Here is a tiny trained network, its code and every weight. The questions are about switching its units off for an input and a class, where a switched-off unit gives its printed mean instead of its output.

import numpy as np


def w(rows, s, z=0):
    codes = np.array(rows[::2]) - 128.0
    scale = np.full(codes.shape[1], s)
    scale[-1] = z or s
    return codes * scale


def norm(h):
    return h / np.sqrt((h * h).mean(-1, keepdims=True) + 1e-5)


def f(y):
    return y / 2 * (1 + np.tanh(0.7978845608 * (y + 0.044715 * y**3)))


def log_softmax(a):
    a = a - a.max(-1, keepdims=True)
    return a - np.log(np.exp(a).sum(-1, keepdims=True))


def net(x, mask):
    res = np.array(x, float).reshape(1, 6) / 4 @ E
    u = 0
    for l in range(4):
        y = f(norm(res) @ A[l][:, :-1].T + A[l][:, -1])
        res = res + np.where(mask[u : u + 4], y, B[l][:, -1]) @ B[l][:, :-1]
        u += 4
    return log_softmax(norm(res)[-1] @ U[:, :-1].T + U[:, -1])


A, B = {}, {}
E = w([
[129,136,70,149,128,6,123],'x0',
[129,159,154,92,128,117,133],'x1',
[156,212,103,160,187,148,255],'x2',
[108,99,202,167,124,78,169],'x3',
[115,121,122,122,139,130,129],'x4',
[176,145,131,132,132,123,119],'x5',
],0.0085)
A[0] = w([
[125,197,102,151,163,158,210,3],'L0N0',
[117,203,30,106,82,194,95,13],'L0N1',
[120,115,210,158,167,136,164,52],'L0N2',
[141,121,215,150,147,254,130,85],'L0N3',
],0.0091,0.0027)
B[0] = w([
[177,65,116,69,89,158,145,253],'L0N0',
[95,96,190,102,250,38,130,202],'L0N1',
[188,130,152,213,131,145,111,169],'L0N2',
[41,182,85,118,112,117,100,241],'L0N3',
],0.013,0.0054)
A[1] = w([
[124,181,149,102,150,101,28,133],'L1N0',
[115,138,221,255,133,128,149,113],'L1N1',
[131,133,64,119,108,32,160,107],'L1N2',
[107,159,144,100,162,171,109,2],'L1N3',
],0.0096,0.0022)
B[1] = w([
[111,77,129,183,85,71,136,253],'L1N0',
[110,87,139,77,209,65,90,206],'L1N1',
[49,207,143,191,134,208,113,233],'L1N2',
[184,146,92,255,142,106,99,148],'L1N3',
],0.011,0.0046)
A[2] = w([
[119,69,84,87,79,85,212,250],'L2N0',
[181,175,108,134,120,133,56,69],'L2N1',
[68,255,150,124,110,175,80,69],'L2N2',
[96,231,110,177,162,223,15,76],'L2N3',
],0.0065,0.002)
B[2] = w([
[142,132,73,111,65,157,152,249],'L2N0',
[64,162,186,169,153,154,207,95],'L2N1',
[106,196,103,252,112,124,111,234],'L2N2',
[66,162,118,162,122,91,114,254],'L2N3',
],0.012,0.0022)
A[3] = w([
[139,133,116,107,182,110,98,81],'L3N0',
[119,117,121,83,140,106,44,93],'L3N1',
[163,83,142,100,2,149,44,74],'L3N2',
[80,105,79,124,81,140,89,253],'L3N3',
],0.01,0.0023)
B[3] = w([
[82,57,178,203,145,2,176,151],'L3N0',
[143,72,174,64,195,131,122,206],'L3N1',
[204,114,110,63,51,224,181,227],'L3N2',
[192,254,105,188,168,114,216,253],'L3N3',
],0.0097,0.0056)
U = w([
[62,238,68,225,85,157,95,166],'0',
[222,106,64,69,63,255,162,214],'1',
[117,47,181,114,227,62,88,3],'2',
],0.0089,0.0021)

Each question gives the input, the list of numbers given to net, and the class t.
The units are the neurons (one row each of A and B). Each row of codes is followed by its name. A weight is (code - 128) times the scale printed after its matrix; where a second scale follows, it is the last column's (A, B and U).
mask holds one flag per neuron, layer by layer. A switched-off neuron (its flag False) gives its mean, the last column of its row in B, instead of its output. The means were averaged over made-up inputs and are rounded, as every weight is.
A unit's drop is (log p(t) with every unit on - log p(t) with that unit switched off) / (log p(t) with every unit on - log p(t) with every unit switched off).
The circuit of an input: a set's keep is (log p(t) with only the set's units on - log p(t) with every unit switched off) / (log p(t) with every unit on - log p(t) with every unit switched off). Starting from the 12 units with the biggest drops (on a tie, the unit counted first), units are removed one at a time, each time the one whose removal leaves the highest keep (on an exact tie, the one counted first), for as long as the keep stays at least 0.8.
circuit, biggest first: the units of the circuit, biggest drop first
unit that matters most: the unit with the biggest drop
top k neurons: the k neurons with the biggest drops, biggest first
top k neurons in layer l: the k neurons of layer l with the biggest drops, biggest first
drop when u is switched off: that unit's drop, to one decimal
input [-6,5,-1,-6,3,-7], class 0: top 3 neurons -> (L0N3; L1N1; L0N0)
input [1,1,1,2,4,6], class 2: top 4 neurons -> (L0N2; L0N3; L1N0; L0N0)
input [6,5,-6,5,-8,-7], class 0: top 4 neurons -> (L0N0; L1N2; L0N1; L0N2)
input [2,-5,1,-4,8,3], class 2: unit that matters most -> L0N1
input [-2,4,4,6,-3,-2], class 2: top 2 neurons -> (L0N2; L1N1)
input [6,6,7,2,8,-8], class 1: top 2 neurons in layer 0 -> (L0N0; L0N3)
input [2,-1,6,-5,3,1], class 1: top 3 neurons -> (L0N0; L2N0; L1N1)
input [-7,-5,0,7,-6,8], class 0: top 2 neurons -> (L0N3; L0N1)
input [-6,2,-6,-5,-5,-7], class 0: top 4 neurons -> (L0N3; L0N0; L1N3; L3N3)
input [-8,-7,-8,4,6,3], class 0: top 4 neurons -> (L0N3; L0N0; L2N3; L0N1)
input [2,5,-5,5,-5,5], class 1: top 2 neurons -> (L0N1; L3N2)
input [-1,0,-2,2,0,-4], class 1: top 2 neurons -> (L1N2; L0N1)
input [-8,-3,2,6,6,0], class 0: top 2 neurons -> (L0N3; L0N1)
input [3,-3,-4,-8,-8,-3], class 2: circuit, biggest first -> (L0N1)
input [4,-3,3,7,1,6], class 2: top 2 neurons -> (L1N1; L0N3)
input [-3,5,-7,7,1,5], class 1: top 3 neurons -> (L3N2; L0N1; L1N2)
input [-4,-3,-3,-3,-3,6], class 0: top 2 neurons in layer 0 -> (L0N0; L0N3)
input [3,8,3,-4,-7,-1], class 2: top 3 neurons in layer 0 -> (L0N1; L0N3; L0N0)
input [4,4,5,-3,-3,0], class 1: top 2 neurons in layer 0 -> (L0N0; L0N3)
input [-1,6,-7,5,-4,5], class 1: circuit, biggest first -> (L3N2)
input [0,-8,-3,1,8,-2], class 1: drop when L1N2 is switched off -> 0.4
input [3,4,-5,2,5,1], class 1: drop when L3N2 is switched off -> 0.3
input [-2,4,4,6,4,-1], class 2: drop when L3N3 is switched off -> 0.0
input [5,2,3,7,-6,-1], class 2: top 2 neurons in layer 0 -> (L0N3; L0N2)
input [-5,-6,-4,0,-4,1], class 0: top 2 neurons in layer 0 -> (L0N3; L0N0)
